Below is a small trained network, with its code and all its weights. Each question gives an input and a target symbol and asks what happens when units are switched off, that is, made to give their printed mean instead of their output.

import numpy as np


def w(rows, s, z=0):
    codes = np.array(rows[::2]) - 128.0
    scale = np.full(codes.shape[1], s)
    scale[-1] = z or s
    return codes * scale


def norm(h):
    return h / np.sqrt((h * h).mean(-1, keepdims=True) + 1e-5)


def f(y):
    return np.maximum(y, 0)


def softmax(a):
    e = np.exp(a - a.max(-1, keepdims=True))
    return e / e.sum(-1, keepdims=True)


def log_softmax(a):
    a = a - a.max(-1, keepdims=True)
    return a - np.log(np.exp(a).sum(-1, keepdims=True))


def net(x, mask):
    ids = ['βγδεξσ'.index(c) for c in x.split()]
    T = len(ids)
    res = E[ids] + P[:T]
    r = norm(res)
    for j in range(2):
        rows = slice(3 * j, 3 * j + 3)
        q, k, v = (r @ M[0][rows].T for M in (Q, K, V))
        z = softmax(np.where(np.tri(T) > 0, q @ k.T / 3**0.5, -1e9)) @ v
        o = O[0][rows]
        res = res + np.where(mask[j], z, o[:, -1]) @ o[:, :-1]
    y = f(norm(res) @ A[0][:, :-1].T + A[0][:, -1])
    res = res + np.where(mask[2:14], y, B[0][:, -1]) @ B[0][:, :-1]
    return log_softmax(norm(res)[-1] @ U[:, :-1].T + U[:, -1])


Q, K, V, O, A, B = {}, {}, {}, {}, {}, {}
E = w([
[75,116,191,238,95],'β',
[80,242,169,119,166],'γ',
[122,159,156,221,80],'δ',
[173,144,253,131,41],'ε',
[84,7,119,109,129],'ξ',
[74,104,168,86,49],'σ',
],0.0057)
P = w([
[224,50,72,192,96],'0',
[101,93,247,117,104],'1',
[83,111,239,74,98],'2',
[61,125,205,70,89],'3',
[37,145,189,74,99],'4',
[28,133,155,54,84],'5',
[28,140,135,41,78],'6',
[12,160,100,34,59],'7',
[6,179,63,40,51],'8',
],0.0027)
Q[0] = w([
[146,113,138,131,166],'h0',
[205,137,129,177,186],'h0',
[66,100,191,115,115],'h0',
[166,113,115,165,199],'h1',
[127,93,126,116,32],'h1',
[222,198,80,112,254],'h1',
],0.019)
K[0] = w([
[86,151,156,119,168],'h0',
[21,140,185,124,109],'h0',
[165,166,31,140,163],'h0',
[133,80,159,162,139],'h1',
[119,112,75,40,104],'h1',
[248,113,204,233,102],'h1',
],0.015)
V[0] = w([
[7,165,191,141,95],'h0',
[178,185,74,192,156],'h0',
[162,169,187,85,131],'h0',
[158,83,115,84,77],'h1',
[217,129,141,154,121],'h1',
[117,57,105,162,221],'h1',
],0.017)
O[0] = w([
[23,176,175,28,104,188],'h0',
[196,55,134,103,244,136],'h0',
[79,90,213,196,108,58],'h0',
[93,77,145,216,101,146],'h1',
[201,93,156,107,46,1],'h1',
[48,133,44,47,74,26],'h1',
],0.011,0.0089)
A[0] = w([
[173,24,88,146,176,40],'n0',
[125,147,91,77,152,6],'n1',
[138,131,125,84,100,36],'n2',
[161,156,144,165,167,49],'n3',
[196,197,153,132,111,81],'n4',
[181,157,63,181,77,164],'n5',
[100,162,41,167,107,97],'n6',
[110,2,163,90,165,76],'n7',
[168,108,94,53,105,195],'n8',
[90,138,181,183,61,55],'n9',
[74,94,93,140,127,161],'n10',
[114,106,53,94,171,53],'n11',
],0.012,0.0015)
B[0] = w([
[44,102,30,111,154,230],'n0',
[162,95,140,170,155,203],'n1',
[164,109,108,111,165,144],'n2',
[169,103,179,108,173,237],'n3',
[122,143,168,100,58,205],'n4',
[100,71,188,104,88,188],'n5',
[178,166,209,172,73,227],'n6',
[108,137,137,97,2,232],'n7',
[106,85,157,63,172,186],'n8',
[88,80,58,102,206,253],'n9',
[120,183,182,108,141,206],'n10',
[155,198,80,131,144,224],'n11',
],0.017,0.0044)
U = w([
[87,52,189,49,113,253],'β',
[156,217,189,75,196,203],'γ',
[94,119,172,240,210,121],'δ',
[23,191,90,135,49,72],'ε',
[227,131,142,194,35,38],'ξ',
[185,67,3,94,180,53],'σ',
],0.007,0.0039)

Each question gives the input, a string of symbols that net reads in full, and the target symbol t.
The units are the heads (3 rows each of Q, K, V and O) and the neurons (one row each of A and B). Each row of codes is followed by its name. A weight is (code - 128) times the scale printed after its matrix; where a second scale follows, it is the last column's (O, A, B and U).
mask holds one flag per unit, heads first, then neurons. A switched-off unit (its flag False) gives its mean, the last column of its rows in O or B, instead of its output. The means were averaged over made-up inputs and are rounded, as every weight is.
A unit's drop is (log p(t) with every unit on - log p(t) with that unit switched off) / (log p(t) with every unit on - log p(t) with every unit switched off).
The circuit of an input: a set's keep is (log p(t) with only the set's units on - log p(t) with every unit switched off) / (log p(t) with every unit on - log p(t) with every unit switched off). Starting from the 12 units with the biggest drops (on a tie, the unit counted first), units are removed one at a time, each time the one whose removal leaves the highest keep (on an exact tie, the one counted first), for as long as the keep stays at least 0.8.
circuit, biggest first: the units of the circuit, biggest drop first
most important unit: the unit with the biggest drop
k most important neurons: the k neurons with the biggest drops, biggest first
which heads matter: for each layer, one digit per head in row order, 1 if its drop is at least 0.15 and else 0, layers parted by /
drop when u is switched off: that unit's drop, to one decimal
input ε γ β ξ δ ε, target ε: most important unit	h1
input σ δ δ γ δ ξ δ ε β, target ε: which heads matter	10
input ξ γ β δ σ, target ξ: which heads matter	10
input ξ β σ γ ε ε, target ξ: which heads matter	10
input β ξ β β δ, target ε: which heads matter	01
input ε γ σ ε γ β ξ ε, target δ: which heads matter	10
input δ δ ε β σ β δ σ, target δ: which heads matter	01
input δ δ ε ξ β β δ ε ε, target σ: which heads matter	10
input ξ ε β, target ξ: 2 most important neurons	[n6 n0]
input δ σ δ δ ε, target δ: which heads matter	01
input ε σ δ β δ σ γ ξ γ, target δ: which heads matter	10
input σ β ξ β β σ, target ε: 2 most important neurons	[n3 n1]
input ε β δ ξ σ ξ, target ε: which heads matter	01
input σ δ β ε, target ε: circuit, biggest first	[h0]
input σ β ξ δ β ξ, target ε: drop when h0 is switched off	0.2
input δ δ ξ γ γ, target σ: drop when n9 is switched off	-0.1
input σ β σ β ξ γ δ ξ δ, target ε: drop when h1 is switched off	0.0
